[[121 127 123 113 101 126 116 124 111]
 [129 133 119 124 119 124 130 133 111]]
->
[[121 129]
 [127 133]
 [123 119]
 [113 124]
 [101 119]
 [126 124]
 [116 130]
 [124 133]
 [111 111]]

[[123 134 131 136 118 110 119 129 125 131 125 136 151 106 143 133]
 [111 134 114 118 131 121 114 128 124 130 125 123 123 134 133 127]
 [115 120 128 137 140 137 118 125 122 137 126 129 126 137 128 124]
 [136 129 149 134 131 123 126 128 124 134 131 130 137 139 130 123]
 [136 130 104 124 134 115 135 127 131 124 129 131 116 109 123 124]
 [125 134 130 126 139 129 131 132 133 125 129 132 130 123 106 127]]
->
[[123 111 115 136 136 125]
 [134 134 120 129 130 134]
 [131 114 128 149 104 130]
 [136 118 137 134 124 126]
 [118 131 140 131 134 139]
 [110 121 137 123 115 129]
 [119 114 118 126 135 131]
 [129 128 125 128 127 132]
 [125 124 122 124 131 133]
 [131 130 137 134 124 125]
 [125 125 126 131 129 129]
 [136 123 129 130 131 132]
 [151 123 126 137 116 130]
 [106 134 137 139 109 123]
 [143 133 128 130 123 106]
 [133 127 124 123 124 127]]

[[118 112 135 137 133 115 135 126 141 134 127 142]
 [144 124 117 118 148 145 127 146 124 117 135 140]
 [130 130 116 133 134 117 117 116 134 127 126 133]
 [136 140 112 108 138 153 124 140 112 119 132 108]
 [132 140 106 120 145 131 117 128 128 136 109 115]]
->
[[118 144 130 136 132]
 [112 124 130 140 140]
 [135 117 116 112 106]
 [137 118 133 108 120]
 [133 148 134 138 145]
 [115 145 117 153 131]
 [135 127 117 124 117]
 [126 146 116 140 128]
 [141 124 134 112 128]
 [134 117 127 119 136]
 [127 135 126 132 109]
 [142 140 133 108 115]]

[[127 119 125 130 114 123 124 136 100 138 127 122 121 124 112]
 [128 108 110 130 114 130 155 147 132 146 139 124 121 135 131]
 [123 109 112 128 121 131 140 126 133 129 129 128 126 130 135]]
->
[[127 128 123]
 [119 108 109]
 [125 110 112]
 [130 130 128]
 [114 114 121]
 [123 130 131]
 [124 155 140]
 [136 147 126]
 [100 132 133]
 [138 146 129]
 [127 139 129]
 [122 124 128]
 [121 121 126]
 [124 135 130]
 [112 131 135]]

[[142 126 119 143 132 138 124 101 128 123]
 [133 131 126 129 120 139 145 121 124 128]
 [129 132 124 123 126 147 126 146 131 135]]
->
[[142 133 129]
 [126 131 132]
 [119 126 124]
 [143 129 123]
 [132 120 126]
 [138 139 147]
 [124 145 126]
 [101 121 146]
 [128 124 131]
 [123 128 135]]

[[111 116 105 116 144 114 113 158 124]
 [127 120 122 121 142 118 118 141 118]
 [124 128 123 124 126 124 125 128 128]]
->
[[111 127 124]
 [116 120 128]
 [105 122 123]
 [116 121 124]
 [144 142 126]
 [114 118 124]
 [113 118 125]
 [158 141 128]
 [124 118 128]]
---
[[128 133 139 115 114 117 141 111 133 115 125 118 122 113 117 135]
 [108 124 142 146 150 156 129 143 133 144 132 143 129 135 149 124]
 [108 118 133 139 107 118 134 146 143 112 128 111 132 141 117 116]
 [122 123 125 109 131 129 136 115 132 132 130 130 122 126 129 128]]
->
[[122 123 125 109 131 129 136 115 132 132 130 130 122 126 129 128]
 [108 118 133 139 107 118 134 146 143 112 128 111 132 141 117 116]
 [108 124 142 146 150 156 129 143 133 144 132 143 129 135 149 124]
 [128 133 139 115 114 117 141 111 133 115 125 118 122 113 117 135]]

[[128 142 136 115 110 133 116 112 133 119 123 129 140]
 [134 142 134 125 109 123 119 113 135 119 114 132 153]
 [134 146 130 122 114 125 120 116 133 117 117 126 148]
 [138 138 123 124 109 126 122 112 135 121 114 128 152]
 [138 133 123 123 113 123 119 116 137 117 115 129 153]
 [131 143 134 116 110 133 118 112 131 119 122 128 140]]
->
[[131 143 134 116 110 133 118 112 131 119 122 128 140]
 [138 133 123 123 113 123 119 116 137 117 115 129 153]
 [138 138 123 124 109 126 122 112 135 121 114 128 152]
 [134 146 130 122 114 125 120 116 133 117 117 126 148]
 [134 142 134 125 109 123 119 113 135 119 114 132 153]
 [128 142 136 115 110 133 116 112 133 119 123 129 140]]

[[129 114 129 125 123 119 111 119 112 132 130]
 [130 109 128 113 123 117 113 119 106 137 108]
 [127 128 127 128 125 126 128 126 127 126 128]
 [127 129 128 128 127 129 128 127 127 128 127]
 [117 115 110 112 133 125 123 131 124 119 106]]
->
[[117 115 110 112 133 125 123 131 124 119 106]
 [127 129 128 128 127 129 128 127 127 128 127]
 [127 128 127 128 125 126 128 126 127 126 128]
 [130 109 128 113 123 117 113 119 106 137 108]
 [129 114 129 125 123 119 111 119 112 132 130]]

[[128 146 147 116]
 [131 114 112 114]
 [147 118 142 128]
 [149 122 151 126]
 [130 138 157 119]
 [147 130 151 122]
 [126 149 138 113]
 [124 143 118 111]
 [122 133 111 104]
 [116 122 109 105]
 [123 149 128 105]]
->
[[123 149 128 105]
 [116 122 109 105]
 [122 133 111 104]
 [124 143 118 111]
 [126 149 138 113]
 [147 130 151 122]
 [130 138 157 119]
 [149 122 151 126]
 [147 118 142 128]
 [131 114 112 114]
 [128 146 147 116]]

[[118 126 119 134 133]
 [106 119 110 132 141]
 [106 122 107 139 144]
 [128 127 127 128 129]
 [114 113 119 126 135]
 [136 123 135 125 122]
 [134 137 123 137 140]
 [119 113 138 144 123]
 [119 109 122 113 119]]
->
[[119 109 122 113 119]
 [119 113 138 144 123]
 [134 137 123 137 140]
 [136 123 135 125 122]
 [114 113 119 126 135]
 [128 127 127 128 129]
 [106 122 107 139 144]
 [106 119 110 132 141]
 [118 126 119 134 133]]

[[131 134 129 128 133 131 123 140 123 120]
 [121 124 148 139 139 125 127 138 145 122]
 [137 121 110 147 138 125 157 151 117 137]
 [126 122 141 143 139 130 139 136 137 134]
 [127 128 142 130 139 125 121 142 137 108]
 [121 122 132 134 122 128 135 121 133 139]]
->
[[121 122 132 134 122 128 135 121 133 139]
 [127 128 142 130 139 125 121 142 137 108]
 [126 122 141 143 139 130 139 136 137 134]
 [137 121 110 147 138 125 157 151 117 137]
 [121 124 148 139 139 125 127 138 145 122]
 [131 134 129 128 133 131 123 140 123 120]]
---
[[150 134]
 [110 114]]
->
[134 110]

[[136 122 149 134 155]
 [134 115  98 117 101]
 [133 128 117 120 121]]
->
[155 117 117]

[[150 111]
 [152 112]]
->
[111 152]

[[115 144 151]
 [103 124 112]]
->
[151 124]

[[124 122 109]
 [144 105 116]
 [135 143 110]
 [118 138 121]]
->
[109 105 135]

[[112 137 116]
 [109 151 138]]
->
[116 151]
